Here is a tiny trained network, its code and every weight. The questions are about switching its units off for an input and a target symbol, where a switched-off unit gives its printed mean instead of its output.

import numpy as np


def w(rows, s, z=0):
    codes = np.array(rows[::2]) - 128.0
    scale = np.full(codes.shape[1], s)
    scale[-1] = z or s
    return codes * scale


def f(y):
    return np.maximum(y, 0)


def softmax(a):
    e = np.exp(a - a.max(-1, keepdims=True))
    return e / e.sum(-1, keepdims=True)


def log_softmax(a):
    a = a - a.max(-1, keepdims=True)
    return a - np.log(np.exp(a).sum(-1, keepdims=True))


def net(x, mask):
    ids = ['ΓΞΩεζημ'.index(c) for c in x.split()]
    T = len(ids)
    res = E[ids] + P[:T]
    r = res
    for j in range(2):
        rows = slice(4 * j, 4 * j + 4)
        q, k, v = (r @ M[0][rows].T for M in (Q, K, V))
        z = softmax(np.where(np.tri(T) > 0, q @ k.T / 4**0.5, -1e9)) @ v
        o = O[0][rows]
        res = res + np.where(mask[j], z, o[:, -1]) @ o[:, :-1]
    y = f(res @ A[0][:, :-1].T + A[0][:, -1])
    res = res + np.where(mask[2:6], y, B[0][:, -1]) @ B[0][:, :-1]
    return log_softmax(res[-1] @ U[:, :-1].T + U[:, -1])


Q, K, V, O, A, B = {}, {}, {}, {}, {}, {}
E = w([
[92,181,81,134,158,117],'Γ',
[38,1,165,145,72,92],'Ξ',
[51,150,87,132,109,47],'Ω',
[49,107,3,141,57,86],'ε',
[73,111,57,47,82,115],'ζ',
[65,157,134,92,132,213],'η',
[31,164,167,179,64,164],'μ',
],0.013)
P = w([
[11,211,118,103,249,154],'0',
[209,84,103,139,164,186],'1',
[157,65,126,135,136,183],'2',
[91,124,221,89,30,149],'3',
[59,70,176,117,72,147],'4',
[23,2,157,123,132,130],'5',
],0.0066)
Q[0] = w([
[129,138,85,82,88,121],'H0',
[179,43,121,136,181,109],'H0',
[5,139,54,108,184,149],'H0',
[134,128,109,183,123,90],'H0',
[98,130,130,94,112,121],'H1',
[202,150,138,119,95,101],'H1',
[108,113,106,104,170,136],'H1',
[118,182,95,127,130,128],'H1',
],0.03)
K[0] = w([
[155,99,159,101,154,187],'H0',
[67,250,80,76,138,121],'H0',
[22,32,200,100,71,157],'H0',
[120,108,68,99,131,157],'H0',
[112,151,69,110,162,129],'H1',
[215,103,136,155,132,95],'H1',
[113,167,123,103,94,149],'H1',
[96,89,91,143,120,165],'H1',
],0.023)
V[0] = w([
[121,124,152,21,170,227],'H0',
[154,148,170,132,93,165],'H0',
[114,130,189,90,228,31],'H0',
[178,88,85,23,89,92],'H0',
[123,171,175,53,169,149],'H1',
[78,114,219,183,113,122],'H1',
[133,226,152,136,167,6],'H1',
[102,121,166,53,43,83],'H1',
],0.019)
O[0] = w([
[98,131,120,17,153,203,183],'H0',
[149,179,115,115,104,155,36],'H0',
[193,98,217,103,194,126,2],'H0',
[73,145,145,86,176,38,93],'H0',
[127,174,86,62,133,151,128],'H1',
[125,168,176,154,80,167,86],'H1',
[158,248,97,157,157,95,186],'H1',
[128,152,173,90,69,81,200],'H1',
],0.018,0.0065)
A[0] = w([
[165,157,180,127,139,254,89],'N0',
[54,140,172,74,213,65,32],'N1',
[87,116,92,37,107,211,49],'N2',
[68,194,29,127,142,113,5],'N3',
],0.008,0.0019)
B[0] = w([
[152,30,39,99,151,51,198],'N0',
[244,120,42,115,20,158,214],'N1',
[62,225,253,240,127,69,250],'N2',
[177,28,211,93,170,167,252],'N3',
],0.006,0.025)
U = w([
[154,127,113,139,144,169,150],'Γ',
[188,81,226,142,78,155,12],'Ξ',
[202,202,183,170,77,87,132],'Ω',
[90,125,115,206,91,62,7],'ε',
[128,141,96,44,35,109,238],'ζ',
[57,151,163,139,113,176,202],'η',
[149,173,129,182,4,188,162],'μ',
],0.0036,0.0018)

Each question gives the input, a string of symbols that net reads in full, and the target symbol t.
The units are the heads (4 rows each of Q, K, V and O) and the neurons (one row each of A and B). Each row of codes is followed by its name. A weight is (code - 128) times the scale printed after its matrix; where a second scale follows, it is the last column's (O, A, B and U).
mask holds one flag per unit, heads first, then neurons. A switched-off unit (its flag False) gives its mean, the last column of its rows in O or B, instead of its output. The means were averaged over made-up inputs and are rounded, as every weight is.
A unit's drop is (log p(t) with every unit on - log p(t) with that unit switched off) / (log p(t) with every unit on - log p(t) with every unit switched off).
The circuit of an input: a set's keep is (log p(t) with only the set's units on - log p(t) with every unit switched off) / (log p(t) with every unit on - log p(t) with every unit switched off). Starting from all 6 units, units are removed one at a time, each time the one whose removal leaves the highest keep (on an exact tie, the one counted first), for as long as the keep stays at least 0.8.
circuit, biggest first: the units of the circuit, biggest drop first
k most important neurons: the k neurons with the biggest drops, biggest first
which heads matter: for each layer, one digit per head in row order, 1 if its drop is at least 0.15 and else 0, layers parted by /
drop of u: that unit's drop, to one decimal
input ε Ω μ ε, target μ: circuit, biggest first : (H0)
input Γ Ω ε Ξ ε, target Γ: which heads matter : 01
input ζ Ω ε Ξ, target ζ: 2 most important neurons : (N2; N1)
input ζ ζ ε ζ ε Γ, target ζ: circuit, biggest first : (H0; H1)
input η ζ Γ, target η: which heads matter : 11
input ε Ξ ε μ η, target ε: circuit, biggest first : (H1; H0)
input Γ ε ε Ξ Γ Ω, target Γ: circuit, biggest first : (H1; N3)
input Γ Ξ ε η ζ, target Γ: circuit, biggest first : (H1; N3)
input Ω ε ζ, target ζ: which heads matter : 10
input ζ ε ε Ω, target ε: which heads matter : 10
input ε ζ μ ζ Γ, target μ: which heads matter : 10
input Ω ε Ω η ζ, target η: 2 most important neurons : (N2; N1)
input Ξ μ η Ω Ω, target Ξ: which heads matter : 11
input Ξ ε μ, target Ξ: circuit, biggest first : (H0)
input ε μ ε Ω ζ ε, target ζ: circuit, biggest first : (H0; N1)
input ε Ω η Ω, target η: circuit, biggest first : (H0; N2)
input Ω Ω Γ, target Ω: circuit, biggest first : (H0; H1)
input η η Ξ Ω ε, target η: circuit, biggest first : (H1; N1)
input ζ ε Ξ, target ζ: 2 most important neurons : (N1; N3)
input Ω Γ ε ζ Ξ, target Ω: circuit, biggest first : (H1)
input ζ Γ ζ, target ζ: drop of H0 : 0.7
